Below are the code and all the weights of a small trained network. Each question names an input and a class and asks about switching units off, where a switched-off unit gives its printed mean instead of its output.

import numpy as np


def w(rows, s, z=0):
    codes = np.array(rows[::2]) - 128.0
    scale = np.full(codes.shape[1], s)
    scale[-1] = z or s
    return codes * scale


def norm(h):
    return h / np.sqrt((h * h).mean(-1, keepdims=True) + 1e-5)


def f(y):
    return np.maximum(y, 0)


def log_softmax(a):
    a = a - a.max(-1, keepdims=True)
    return a - np.log(np.exp(a).sum(-1, keepdims=True))


def net(x, mask):
    res = np.array(x, float).reshape(1, 3) / 4 @ E
    u = 0
    for l in range(3):
        y = f(norm(res) @ A[l][:, :-1].T + A[l][:, -1])
        res = res + np.where(mask[u : u + 13], y, B[l][:, -1]) @ B[l][:, :-1]
        u += 13
    return log_softmax(norm(res)[-1] @ U[:, :-1].T + U[:, -1])


A, B = {}, {}
E = w([
[161,222,132,178,220],'x0',
[197,253,54,88,90],'x1',
[214,46,97,129,204],'x2',
],0.0035)
A[0] = w([
[187,101,107,158,193,96],'L0N0',
[78,133,254,203,133,46],'L0N1',
[109,13,143,212,139,141],'L0N2',
[247,130,92,159,199,116],'L0N3',
[48,145,232,144,179,36],'L0N4',
[120,177,76,143,95,87],'L0N5',
[115,123,74,77,113,85],'L0N6',
[147,215,73,86,96,96],'L0N7',
[25,152,179,137,175,79],'L0N8',
[143,9,85,61,61,115],'L0N9',
[63,27,170,102,78,81],'L0N10',
[114,10,164,101,85,2],'L0N11',
[85,133,160,115,65,103],'L0N12',
],0.0039,0.0048)
B[0] = w([
[149,132,149,142,170,173],'L0N0',
[133,143,143,178,109,176],'L0N1',
[118,118,165,113,161,253],'L0N2',
[139,121,97,144,174,228],'L0N3',
[74,135,151,223,71,163],'L0N4',
[109,126,133,96,141,157],'L0N5',
[140,127,137,105,138,140],'L0N6',
[115,139,138,79,159,212],'L0N7',
[118,147,149,167,101,177],'L0N8',
[146,109,83,106,63,220],'L0N9',
[84,123,93,136,138,216],'L0N10',
[3,22,90,106,116,156],'L0N11',
[150,126,104,156,192,177],'L0N12',
],0.0074,0.0027)
A[1] = w([
[117,152,225,114,46,115],'L1N0',
[155,44,136,119,157,78],'L1N1',
[112,73,160,150,188,72],'L1N2',
[109,73,130,79,68,106],'L1N3',
[93,18,149,109,81,3],'L1N4',
[64,9,231,167,124,39],'L1N5',
[145,102,99,147,131,76],'L1N6',
[113,148,141,139,214,167],'L1N7',
[88,129,236,108,2,128],'L1N8',
[88,250,253,123,93,68],'L1N9',
[190,77,60,140,118,124],'L1N10',
[133,96,106,87,32,77],'L1N11',
[179,93,123,117,85,84],'L1N12',
],0.0042,0.0035)
B[1] = w([
[174,110,90,147,209,186],'L1N0',
[98,70,126,185,170,168],'L1N1',
[157,128,166,81,128,176],'L1N2',
[139,62,154,101,58,196],'L1N3',
[3,62,94,107,133,179],'L1N4',
[197,251,86,29,53,250],'L1N5',
[153,101,125,181,115,131],'L1N6',
[163,81,157,69,129,247],'L1N7',
[234,79,81,168,236,241],'L1N8',
[80,149,231,48,214,232],'L1N9',
[140,155,180,180,85,189],'L1N10',
[168,101,251,104,151,178],'L1N11',
[134,168,155,156,85,141],'L1N12',
],0.0038,0.0024)
A[2] = w([
[65,90,170,175,94,159],'L2N0',
[180,152,71,155,145,115],'L2N1',
[100,174,181,140,158,170],'L2N2',
[152,230,86,105,77,4],'L2N3',
[87,202,184,118,121,46],'L2N4',
[159,107,87,91,135,163],'L2N5',
[81,171,179,132,115,173],'L2N6',
[78,57,114,120,88,35],'L2N7',
[126,101,147,113,4,100],'L2N8',
[41,189,146,132,105,128],'L2N9',
[141,165,151,85,93,165],'L2N10',
[130,179,152,65,20,95],'L2N11',
[104,139,194,254,107,63],'L2N12',
],0.0077,0.0038)
B[2] = w([
[71,111,111,173,111,245],'L2N0',
[64,151,116,152,93,192],'L2N1',
[137,159,132,135,78,253],'L2N2',
[28,73,136,124,139,187],'L2N3',
[86,105,185,95,132,198],'L2N4',
[117,153,123,164,84,221],'L2N5',
[145,114,161,145,76,229],'L2N6',
[5,105,128,93,133,206],'L2N7',
[167,108,116,71,195,209],'L2N8',
[180,123,204,136,129,221],'L2N9',
[121,120,125,71,135,202],'L2N10',
[203,142,131,168,136,200],'L2N11',
[119,116,117,254,56,204],'L2N12',
],0.0076,0.0038)
U = w([
[223,117,98,27,99,95],'0',
[167,243,80,193,186,150],'1',
[126,210,248,60,93,136],'2',
[182,98,48,210,79,9],'3',
[39,46,111,101,109,253],'4',
[66,213,60,85,100,61],'5',
[175,77,187,168,244,67],'6',
[101,137,200,253,55,139],'7',
],0.015,0.0033)

Each question gives the input, the list of numbers given to net, and the class t.
The units are the neurons (one row each of A and B). Each row of codes is followed by its name. A weight is (code - 128) times the scale printed after its matrix; where a second scale follows, it is the last column's (A, B and U).
mask holds one flag per neuron, layer by layer. A switched-off neuron (its flag False) gives its mean, the last column of its row in B, instead of its output. The means were averaged over made-up inputs and are rounded, as every weight is.
A unit's drop is (log p(t) with every unit on - log p(t) with that unit switched off) / (log p(t) with every unit on - log p(t) with every unit switched off).
The circuit of an input: a set's keep is (log p(t) with only the set's units on - log p(t) with every unit switched off) / (log p(t) with every unit on - log p(t) with every unit switched off). Starting from the 12 units with the biggest drops (on a tie, the unit counted first), units are removed one at a time, each time the one whose removal leaves the highest keep (on an exact tie, the one counted first), for as long as the keep stays at least 0.8.
units of the circuit, in order: the units of the circuit, biggest drop first
top k neurons: the k neurons with the biggest drops, biggest first
top k neurons in layer l: the k neurons of layer l with the biggest drops, biggest first
drop when u is switched off: that unit's drop, to one decimal
input [0,2,6], class 3: top 4 neurons in layer 2 -> [L2N1; L2N8; L2N5; L2N9]
input [5,1,-1], class 2: units of the circuit, in order -> [L2N12]
input [6,0,5], class 1: units of the circuit, in order -> [L2N1; L2N9; L2N3]
input [2,-6,2], class 7: top 2 neurons in layer 1 -> [L1N8; L1N9]
input [4,7,-1], class 5: top 3 neurons -> [L2N3; L0N2; L0N3]
input [-5,8,8], class 3: top 3 neurons -> [L0N3; L2N5; L2N1]
input [-1,0,-7], class 2: top 2 neurons in layer 2 -> [L2N12; L2N0]
input [-4,4,6], class 3: top 2 neurons -> [L0N3; L2N5]
input [4,7,2], class 5: top 2 neurons in layer 2 -> [L2N3; L2N1]
input [-1,0,-8], class 2: top 2 neurons -> [L1N9; L0N4]
input [-5,2,-7], class 0: top 2 neurons -> [L1N8; L0N2]
input [-6,8,-3], class 0: drop when L2N11 is switched off -> 0.3
input [-8,4,-5], class 0: drop when L1N4 is switched off -> 0.0
input [3,8,3], class 5: units of the circuit, in order -> [L2N3]
input [6,2,7], class 1: drop when L0N2 is switched off -> 0.1
